Here is a tiny trained network, its code and every weight. The questions are about switching its units off for an input and a target symbol, where a switched-off unit gives its printed mean instead of its output.

import numpy as np


def w(rows, s, z=0):
    codes = np.array(rows[::2]) - 128.0
    scale = np.full(codes.shape[1], s)
    scale[-1] = z or s
    return codes * scale


def norm(h):
    return h / np.sqrt((h * h).mean(-1, keepdims=True) + 1e-5)


def f(y):
    return np.maximum(y, 0)


def softmax(a):
    e = np.exp(a - a.max(-1, keepdims=True))
    return e / e.sum(-1, keepdims=True)


def log_softmax(a):
    a = a - a.max(-1, keepdims=True)
    return a - np.log(np.exp(a).sum(-1, keepdims=True))


def net(x, mask):
    ids = ['Δεμπτω'.index(c) for c in x.split()]
    T = len(ids)
    res = E[ids] + P[:T]
    r = norm(res)
    for j in range(2):
        rows = slice(3 * j, 3 * j + 3)
        q, k, v = (r @ M[0][rows].T for M in (Q, K, V))
        z = softmax(np.where(np.tri(T) > 0, q @ k.T / 3**0.5, -1e9)) @ v
        o = O[0][rows]
        res = res + np.where(mask[j], z, o[:, -1]) @ o[:, :-1]
    y = f(norm(res) @ A[0][:, :-1].T + A[0][:, -1])
    res = res + np.where(mask[2:6], y, B[0][:, -1]) @ B[0][:, :-1]
    return log_softmax(norm(res)[-1] @ U[:, :-1].T + U[:, -1])


Q, K, V, O, A, B = {}, {}, {}, {}, {}, {}
E = w([
[187,56,36,76,93],'Δ',
[78,164,77,163,196],'ε',
[89,138,188,145,198],'μ',
[140,121,142,193,157],'π',
[2,80,152,58,18],'τ',
[206,186,127,98,127],'ω',
],0.01)
P = w([
[254,196,167,106,90],'0',
[102,166,107,159,138],'1',
[60,146,121,160,109],'2',
[71,146,107,179,94],'3',
[74,135,97,171,105],'4',
[66,140,92,161,94],'5',
[75,139,89,155,105],'6',
[81,137,93,159,104],'7',
[87,145,96,156,114],'8',
[81,153,99,150,122],'9',
],0.0046)
Q[0] = w([
[102,205,136,194,254],'head 0',
[141,53,121,85,128],'head 0',
[97,90,94,206,209],'head 0',
[108,120,72,59,47],'head 1',
[160,102,124,73,81],'head 1',
[185,131,192,51,148],'head 1',
],0.0089)
K[0] = w([
[255,135,235,20,33],'head 0',
[134,25,35,144,76],'head 0',
[211,31,175,78,34],'head 0',
[60,177,27,200,78],'head 1',
[57,130,68,154,97],'head 1',
[30,34,90,140,174],'head 1',
],0.0066)
V[0] = w([
[92,123,242,11,109],'head 0',
[135,118,61,13,151],'head 0',
[207,74,117,72,172],'head 0',
[58,214,148,171,233],'head 1',
[168,148,251,166,51],'head 1',
[179,86,255,73,91],'head 1',
],0.0071)
O[0] = w([
[131,83,215,221,157,101],'head 0',
[136,93,72,209,62,129],'head 0',
[54,51,60,115,137,2],'head 0',
[143,209,137,147,17,152],'head 1',
[173,102,192,1,113,112],'head 1',
[56,95,190,6,171,49],'head 1',
],0.0077,0.0026)
A[0] = w([
[178,249,40,172,3,130],'neuron 0',
[157,253,187,171,120,6],'neuron 1',
[122,195,77,100,247,73],'neuron 2',
[192,217,134,27,159,221],'neuron 3',
],0.006,0.0019)
B[0] = w([
[103,194,35,122,1,254],'neuron 0',
[137,149,125,127,109,168],'neuron 1',
[167,116,226,54,147,144],'neuron 2',
[231,219,98,102,140,180],'neuron 3',
],0.0081,0.0071)
U = w([
[168,125,203,236,202,153],'Δ',
[240,169,110,28,224,71],'ε',
[170,167,157,54,83,252],'μ',
[59,1,209,21,104,116],'π',
[85,9,14,151,166,85],'τ',
[153,196,51,148,7,106],'ω',
],0.0073,0.0036)

Each question gives the input, a string of symbols that net reads in full, and the target symbol t.
The units are the heads (3 rows each of Q, K, V and O) and the neurons (one row each of A and B). Each row of codes is followed by its name. A weight is (code - 128) times the scale printed after its matrix; where a second scale follows, it is the last column's (O, A, B and U).
mask holds one flag per unit, heads first, then neurons. A switched-off unit (its flag False) gives its mean, the last column of its rows in O or B, instead of its output. The means were averaged over made-up inputs and are rounded, as every weight is.
A unit's drop is (log p(t) with every unit on - log p(t) with that unit switched off) / (log p(t) with every unit on - log p(t) with every unit switched off).
The circuit of an input: a set's keep is (log p(t) with only the set's units on - log p(t) with every unit switched off) / (log p(t) with every unit on - log p(t) with every unit switched off). Starting from all 6 units, units are removed one at a time, each time the one whose removal leaves the highest keep (on an exact tie, the one counted first), for as long as the keep stays at least 0.8.
units of the circuit, in order: the units of the circuit, biggest drop first
top k neurons: the k neurons with the biggest drops, biggest first
which heads matter: for each layer, one digit per head in row order, 1 if its drop is at least 0.15 and else 0, layers parted by /
drop of u: that unit's drop, to one decimal
input τ ω μ μ τ ε τ ε μ, target Δ: units of the circuit, in order : neuron 0
input π μ ε Δ Δ μ μ ω ε, target ε: units of the circuit, in order : head 1; neuron 0
input Δ ε Δ ε μ τ ω μ ε, target τ: which heads matter : 11
input μ ω τ τ τ μ Δ, target τ: units of the circuit, in order : head 1; neuron 0; neuron 3; head 0
input π ω π ε, target ε: units of the circuit, in order : head 1; neuron 0; neuron 3
input τ ω π μ τ ω τ π, target Δ: units of the circuit, in order : head 0; neuron 0
input Δ τ τ τ τ μ τ τ, target π: units of the circuit, in order : head 1; neuron 0
input Δ ε τ μ π τ π, target τ: which heads matter : 11
input μ Δ Δ, target τ: which heads matter : 01
input ω ε π, target π: units of the circuit, in order : head 1; head 0
input τ τ π τ π τ ε Δ π, target Δ: which heads matter : 00
input μ ε τ Δ π, target μ: which heads matter : 01
input π μ ε ε ε τ μ, target ε: which heads matter : 10
input ω τ Δ μ ε ε ε, target π: units of the circuit, in order : head 1; head 0; neuron 2
input μ τ Δ τ μ ω τ ε π π, target μ: top neuron : neuron 0
input μ τ τ ω ε, target μ: which heads matter : 01
input Δ τ Δ τ μ, target τ: which heads matter : 10
input π ε ε τ τ τ ε π, target ε: drop of head 1 : 0.5
input ω π Δ μ, target π: drop of head 0 : 0.3
input τ μ Δ μ τ μ, target Δ: drop of head 0 : 1.3
